Each row has a class, written after it.
11	-24	-9	20	-11	11	11	22	4	6	11	-3	21	4	-8	-9	-8	20	26	-50	-2	-11	4	11	-9	11	-6	8	5	-1	-38	4	-4	-10	-14	-19	-5	-3	-3	-10	-16	17	-1	2	4	-28	0	11	-20	7	15	-13	-4	5	-6	-4	1	10	25	4	-14	-14	-15	-5	-15	33 -> Dume
-10	-17	-15	14	-5	2	1	15	-10	-5	11	3	23	0	-3	6	-5	10	25	-19	1	-13	6	1	-13	11	-11	5	-4	8	-23	6	2	-1	-1	-21	-6	-4	-4	-12	-23	12	1	2	1	-31	13	8	-7	5	18	-14	1	11	-4	-1	0	16	11	11	-8	-8	-5	-15	0	29 -> Dume
-8	-10	-12	9	-14	-18	5	17	1	-1	9	-2	23	5	-4	-87	-6	-11	21	-22	-1	-19	3	5	-12	11	-16	4	-11	12	-27	6	-3	2	-8	-22	0	-4	-5	-17	-29	12	-1	5	4	-26	10	3	-12	11	14	-17	4	10	-2	-6	1	15	11	10	-15	-7	-8	-9	-6	31 -> Dume
-31	-17	-12	4	-4	-1	-3	16	-3	-12	10	1	0	6	-5	-16	6	-27	27	-16	1	-18	6	-14	-9	5	-21	-4	-26	13	-33	-1	1	0	-8	-26	-3	-4	-2	-22	-44	7	6	10	-1	-35	16	16	-3	2	20	-31	-8	-5	-8	2	4	-2	-16	2	-2	3	1	-2	7	40 -> Lif
-1	-22	-9	19	-12	10	8	21	8	0	10	-2	26	6	0	-3	-2	13	24	-23	-2	-17	1	7	-10	13	-8	12	-1	7	-30	8	2	-5	-12	-22	-6	-4	-6	-13	-21	12	-3	0	0	-20	9	7	-15	16	11	-9	-9	12	-10	-2	0	13	24	8	-15	-13	-11	-8	-11	29 -> Dume
5	-7	-15	19	0	8	10	11	-7	1	14	4	18	-1	-8	-5	-3	15	21	-13	-3	-10	7	0	-15	9	-10	9	-6	-1	-31	3	2	-6	6	-11	-6	-2	-3	-13	-10	11	1	11	-4	-7	2	4	-11	9	21	-9	-1	18	-6	-2	0	6	5	4	-9	-1	-9	4	-4	35 -> misa
-4	-17	-15	25	-9	8	7	10	-3	1	9	-1	22	-2	-3	-3	-3	14	24	-18	-5	-10	6	4	-10	7	-15	3	-8	6	-26	6	-4	-4	3	-21	-4	-2	-8	-9	-14	13	4	-2	2	-21	11	4	-10	8	20	-14	-6	12	-5	-7	-1	8	12	3	-12	-5	-18	-6	-1	30 -> Dume
-5	-17	-11	18	-10	8	5	19	-4	-3	5	1	22	6	-4	-6	-6	6	25	-20	-4	-11	2	28	-10	12	-9	-37	-3	11	-31	11	1	-9	-8	-18	-8	-1	-8	-11	-13	8	1	0	-4	-24	2	-2	-9	16	17	-14	-9	16	-5	1	4	11	15	3	-13	-7	-8	-6	-8	35 -> Dume
13	-4	-17	5	-1	10	8	16	3	3	5	-3	33	6	5	-2	2	11	13	-23	3	-18	0	12	-12	11	-5	16	6	6	-31	4	-4	-4	-4	-18	-4	-3	-5	-22	-22	7	9	3	10	-17	-10	-6	-9	21	4	-3	7	23	0	-6	4	-4	23	12	-17	-10	-11	11	-25	46 -> misa
-22	-14	-4	5	-5	4	-3	5	0	-6	4	3	-3	10	-4	-15	3	-1	28	-6	0	-16	-10	-3	-5	4	-15	7	-15	14	-29	-14	-3	3	-17	-11	-5	-2	-7	-22	-32	8	3	17	-5	-26	2	3	-8	7	13	-22	-5	10	-2	6	6	6	4	8	-6	-4	-7	6	-10	42 -> Lif
5	-28	-8	17	-11	12	7	18	3	4	9	-2	22	-9	-5	-5	-6	12	31	-22	-4	-18	3	4	-10	7	-10	4	-5	5	-32	2	4	-6	-18	-24	-10	-1	-2	-13	-12	24	-1	5	-3	-30	4	8	-14	11	20	-19	-9	19	-2	-10	-2	10	25	7	-9	-8	-9	-5	-11	35 -> Dume
-19	-8	-17	8	-3	1	-1	10	-2	-4	1	5	27	8	8	-6	5	-11	10	-14	1	-13	-3	1	-10	14	-15	2	-13	8	-36	0	3	-3	-3	-17	-6	-8	-10	-11	-27	1	7	10	8	-14	-2	0	0	13	10	-6	2	7	1	0	14	-3	5	8	-4	1	2	-1	-8	36 -> misa
4	-19	-2	4	-9	7	7	18	-1	2	-2	-4	12	10	0	-4	-4	12	24	-22	-3	-10	0	10	-9	9	-11	8	-3	10	-29	3	-1	-12	-15	-10	-2	0	-5	-12	-16	8	1	-3	3	-27	1	-1	-18	4	-5	-11	-9	10	-5	-2	-2	11	24	-1	-14	-10	-12	-4	-19	29 -> Dume
-29	-11	-26	16	-6	2	8	-5	-22	-11	11	11	4	-1	-7	-12	-7	-18	26	-5	7	-9	5	-8	-8	8	-17	0	-38	10	-25	-3	6	2	15	-13	-12	1	-13	-15	-23	-3	5	4	-6	-27	24	7	4	2	24	-21	5	1	-1	1	3	-1	-22	4	-3	20	0	1	24	32 -> Lif
-10	-20	22	6	-9	8	3	13	6	-3	8	-4	0	7	-4	-13	2	3	26	-17	-1	-23	-3	-1	-8	7	-12	5	-4	11	-41	-5	-2	-4	-28	-18	-4	1	-16	-24	-30	14	3	9	-3	-34	0	12	-13	3	15	-25	-13	13	-5	0	7	6	21	10	-10	-9	0	8	-14	47 -> Lif
-4	-24	-3	18	-15	6	1	19	0	1	11	-1	17	4	-4	-9	-12	9	19	-16	-6	-18	1	3	-10	11	-4	14	1	3	-25	5	-1	-7	-17	-22	-3	1	-1	-11	-15	14	-3	5	-5	-26	9	6	-9	6	18	-19	-6	11	-2	-5	-6	11	21	1	-14	-9	-10	-7	-4	24 -> Dume
-9	-16	-16	19	-8	6	0	15	-9	-2	10	8	30	5	0	-1	-6	2	22	-17	-1	-14	6	-2	-11	9	-16	6	-17	6	-23	10	-1	-7	4	-23	-3	7	-8	-13	-17	9	-2	-1	-2	-16	8	5	-4	11	17	-13	-6	12	-6	-5	-1	6	5	7	-17	0	-8	-10	1	23 -> Dume
2	-8	-21	10	-5	5	10	10	-2	-25	13	5	26	8	-1	-4	-7	0	30	-20	-1	-17	7	6	-12	12	-10	13	-5	12	-32	5	-10	-9	12	-12	0	-8	-9	-13	-23	8	12	-1	8	-29	6	-6	-11	12	11	-4	5	11	-1	-5	1	8	11	13	-15	-3	-11	-2	-2	38 -> misa
0	-5	-14	13	-4	3	6	19	1	-1	9	-5	20	9	2	-1	-3	3	17	-22	-4	-16	11	12	-11	16	-16	7	-7	10	-29	5	2	-10	1	-17	-2	-7	-4	-12	-24	13	1	-3	12	-24	0	-3	-12	3	10	-7	1	12	1	-4	0	8	17	9	-15	-12	-6	-2	-11	32 -> misa
-8	-12	3	-2	-9	12	5	13	7	-3	10	-8	-2	-3	-8	-9	4	3	26	-18	1	-17	-7	5	-7	4	-10	4	-1	10	-34	-11	-3	-3	-25	-6	-7	2	-7	-17	-12	5	5	10	-3	-17	-9	-1	-14	8	4	-16	-7	16	-2	2	3	13	-8	10	-9	-6	-12	0	-17	43 -> Lif
3	-20	-12	22	-8	9	6	12	-2	2	10	0	12	5	-3	-2	-13	19	24	-16	-1	-18	5	5	-5	6	-5	4	-3	7	-28	8	3	-12	2	-13	-2	-1	-5	-5	0	15	-2	2	-4	-20	1	-1	-13	10	10	-10	-4	14	-7	-6	-3	10	11	8	-10	-3	-10	-5	2	28 -> Dume
-21	-9	-13	-5	-3	-4	-1	12	5	-5	7	2	29	15	8	-9	-4	-7	13	-5	-1	-10	2	0	-10	14	-18	1	-22	18	-37	7	5	2	2	-18	-5	-11	-12	-11	-23	5	0	-7	11	-16	11	-7	-1	15	-2	0	4	-2	-5	-4	5	6	15	8	-8	-5	-5	-7	0	26 -> misa
-2	-22	2	20	-7	11	5	19	-16	0	12	-1	15	6	-4	-7	-6	10	23	-20	-1	-15	3	4	-8	7	-12	17	0	11	-35	10	-4	-9	-12	-19	-4	-1	-5	-13	-10	12	-2	2	-14	-24	5	-2	-12	14	16	-17	-7	16	-7	-4	0	16	18	9	-12	-1	-13	-7	-12	38 -> Dume
-8	-12	-14	17	-3	-1	-2	22	-5	1	6	-1	16	5	4	-4	5	-2	22	-17	7	-18	3	3	-15	17	-9	25	-9	5	-26	1	-4	1	-9	-29	-2	-4	-2	-21	-39	18	3	3	4	-27	-10	17	-7	2	20	-14	-6	19	2	0	-1	-2	15	7	-8	-13	-3	-9	-6	34 -> misa
0	-11	-1	4	3	7	1	15	-13	4	-9	4	19	7	4	-4	5	10	17	-6	4	-3	-5	16	-5	6	-10	8	13	10	-14	-5	2	8	-41	-22	-12	1	9	-19	-13	15	-7	7	-7	10	-4	-4	-1	16	13	-17	-12	26	4	-3	5	13	15	2	-7	-23	-2	10	-35	32 -> misa
-19	-22	-25	20	-6	-3	2	14	-16	0	19	3	21	4	2	-7	-3	-3	35	-18	1	-13	10	-7	-11	8	-18	-2	-29	8	-26	7	7	-2	11	-22	-8	-5	-4	-8	-19	15	-6	1	-3	-28	18	5	-6	6	26	-9	0	7	-6	0	-2	5	1	6	-7	1	-4	-19	14	26 -> Dume
-22	-22	-7	12	-5	3	-1	9	-6	-5	9	2	-2	3	11	-14	5	-6	26	-17	3	-21	0	-1	-9	9	-15	2	-15	10	-33	-6	-2	-7	-14	-17	-7	-5	-10	-19	-40	8	3	6	1	-38	3	12	-10	4	16	-24	-8	13	-2	5	2	1	18	11	-13	-1	-7	4	-5	43 -> Lif
-22	-23	-14	1	-2	12	0	18	6	-13	-3	9	28	7	2	-7	3	-5	24	-19	1	-21	-10	-4	-12	12	-16	2	-13	9	-31	-5	4	4	-22	-19	-6	-5	-7	-25	-29	11	4	6	3	-30	-1	10	-4	17	10	-16	-5	11	0	2	15	5	18	14	-20	-6	-12	5	-13	51 -> misa
11	-9	-1	12	-11	2	16	19	3	6	10	-9	5	8	2	-6	-3	21	24	-20	-5	-15	3	19	-10	8	3	10	15	10	-44	-2	-1	-5	-14	-14	-1	-1	-5	-17	-18	13	3	3	3	-19	-10	-5	-16	9	10	-11	-7	22	-1	-3	1	15	24	16	-4	-19	-12	17	-20	41 -> misa
-3	-12	-9	-4	-6	10	6	14	5	-2	0	0	39	9	2	-12	4	9	26	-22	-1	-18	-5	7	-9	9	-10	9	5	10	-30	-3	-6	-5	-27	-15	-5	-5	-6	-19	-19	16	5	4	7	-13	-17	-5	-9	23	-3	-6	3	17	1	2	11	10	18	11	-17	-11	-15	15	-27	54 -> misa
31	21	-32	21	15	-10	11	13	-29	8	6	-5	2	7	-3	-2	6	8	26	-35	20	-12	21	37	-32	27	10	33	46	3	-40	-16	4	-11	29	-15	-8	-12	-4	-33	-68	20	12	11	15	-25	-18	0	-11	-9	20	-10	5	40	21	-7	-2	-14	12	16	-20	-19	3	47	-8	65 -> misa
12	-13	-19	12	-5	5	10	14	-4	0	13	-1	20	6	-3	-1	-9	11	25	-13	2	-16	8	7	-11	12	-12	10	-5	8	-31	4	0	-8	0	-19	-2	-31	-7	-13	-12	12	-5	0	4	-19	0	-3	-14	11	7	-5	-1	13	-3	-5	-2	10	11	14	-12	-5	-13	3	-5	36 -> Dume
-3	-23	-16	19	-8	0	4	19	-1	1	4	1	33	6	1	-1	-5	12	24	-24	-4	-18	5	-1	-13	17	-12	4	-3	7	-34	11	1	-10	-5	-24	-1	-8	-5	-12	-17	19	0	0	3	-29	11	6	-12	21	19	-8	-8	16	-8	-5	-3	1	24	6	-11	-12	-8	-13	-17	33 -> Dume
-25	-25	-32	14	-1	7	-13	18	-12	-8	8	13	46	3	0	-14	-2	-7	27	-18	-1	-14	7	-10	-10	17	-21	4	-24	11	-23	6	2	-2	6	-23	-9	-7	-10	-18	-17	16	3	2	4	-24	12	2	3	13	19	-15	-1	13	-5	-2	6	-1	-3	11	0	5	-16	-8	7	46 -> misa
-7	-20	-17	10	-4	9	1	5	5	-4	7	6	37	3	6	-7	-3	5	14	-21	-5	-17	0	5	-14	15	-16	6	-6	-1	-25	8	-7	-8	-17	-24	-4	-14	-3	-20	-24	15	-1	0	0	-20	4	-2	-13	17	10	-9	-4	15	0	-5	4	7	21	13	-15	-10	-12	-12	-14	39 -> misa
-11	-32	-9	20	-12	5	11	21	3	0	22	-7	11	6	-5	-8	-5	9	29	-22	-2	-17	4	7	-12	6	-14	2	-6	7	-37	-3	0	-12	-13	-18	0	-2	-6	-14	-24	11	2	1	1	-32	14	8	-18	7	20	-21	-14	13	-11	-3	0	15	21	5	-19	-10	-9	-9	-5	34 -> Dume
-7	-19	-14	5	-7	3	3	17	7	1	1	11	31	5	4	-4	-5	4	18	-18	-2	-13	1	3	-10	11	-15	-1	-2	11	-24	4	-3	-6	-12	-15	-4	-10	-7	-8	-12	9	1	2	0	-18	1	-2	-12	16	7	-9	1	7	-8	-1	4	0	12	6	-13	-1	-13	-5	-11	31 -> misa
2	-12	-5	5	-7	5	11	13	3	2	10	-6	16	10	1	-4	-3	7	22	-13	4	-14	2	10	-8	5	-4	5	-1	7	-31	11	-5	-6	-7	-12	-3	-4	-6	-10	-9	11	1	2	4	-18	0	-2	-8	10	6	-11	-2	7	-1	-4	4	13	25	13	-15	-10	-4	4	-11	36 -> Dume
1	-21	-12	18	-7	27	-3	-23	4	0	15	0	21	6	-4	-6	-3	15	19	-20	-3	-14	3	-1	-7	10	-7	5	3	2	-27	7	-5	-10	-11	-21	-5	0	-4	-9	-14	12	0	1	0	-30	8	12	-12	7	17	-10	-9	15	-1	-1	-2	7	20	3	-11	-7	-10	-9	-11	28 -> Dume
21	-30	27	7	-23	22	18	28	20	5	5	-14	18	15	8	-3	-3	38	23	-27	-5	-24	-3	25	-6	11	-7	9	25	14	-45	2	-9	-4	-52	-19	0	0	-2	-18	-2	17	-8	3	-1	-16	-18	-11	-21	29	1	-12	-19	19	-3	-4	11	30	47	21	-17	-28	-27	12	-47	50 -> Dume
-6	-19	-8	11	-8	0	5	13	-3	3	12	-2	18	3	2	-3	-6	-1	22	-19	-3	-10	5	9	-18	9	-10	6	-15	11	-30	7	2	-4	0	-15	-9	-7	-5	-11	-19	13	3	0	0	-19	9	3	-15	7	12	-12	-6	7	-3	-6	-4	-2	0	6	-15	-4	-3	2	-6	32 -> Dume
-7	-16	-7	23	-10	2	0	16	0	0	10	8	23	5	-1	0	-7	11	22	-21	-1	-17	4	5	-8	7	-5	7	-7	6	-32	10	8	-13	-1	-22	-2	-2	-1	-13	-19	12	-13	3	3	-33	6	5	-13	11	13	-12	-3	13	-3	-10	0	17	18	5	-15	-7	-19	-7	-7	39 -> Dume
-34	-27	-21	10	-5	2	-3	12	-11	-10	11	8	6	2	-5	-15	0	-15	40	-11	0	-15	4	-14	-8	-6	-24	-1	-33	17	-35	3	6	1	-8	-14	-12	1	-5	-14	-34	10	-4	11	-12	-29	16	11	1	7	31	-31	-9	7	-10	3	5	6	-11	6	-3	7	-1	-6	9	45 -> Lif
-12	-16	-4	11	-12	7	11	5	-1	-2	15	-5	-6	2	-9	-2	4	-3	26	-15	-2	-13	3	1	-1	4	-12	3	-14	12	-38	-4	0	0	-13	-12	-5	0	-8	-13	-16	10	3	8	-8	-19	1	-4	-6	6	10	-17	-11	13	-7	2	3	12	2	2	-7	-1	-9	6	-5	40 -> Lif
10	-24	-4	14	-14	18	16	15	5	-6	12	-1	28	16	-5	-3	-6	25	23	-28	-2	-8	1	12	-5	9	-9	11	4	15	-41	7	-3	-6	-11	-12	-8	4	-8	-16	5	18	1	5	-3	-17	-6	-13	-22	24	4	-8	2	19	-2	-3	13	19	12	16	-15	-8	-17	9	-18	16 -> Dume
0	-15	-11	25	-5	14	3	13	-1	2	8	-5	35	4	-3	-5	-4	9	24	-23	-3	-10	-19	5	-5	7	-7	8	-5	8	-29	3	0	-3	-7	-18	-8	-6	-6	-12	-26	13	0	2	-1	-22	5	3	-10	8	14	-10	-3	16	-7	0	-1	7	10	11	-16	-3	-9	-3	-6	34 -> Dume
-18	-4	-16	5	-1	-5	2	18	-4	1	6	1	15	9	4	-5	-8	-6	19	-22	4	-12	3	11	-11	13	-14	2	-21	20	-23	11	4	-1	6	-23	-10	-13	-5	-10	-36	5	-4	1	4	-23	11	-4	-5	7	7	-1	-2	9	-3	-4	3	6	4	6	-9	-9	-3	-11	-5	26 -> misa
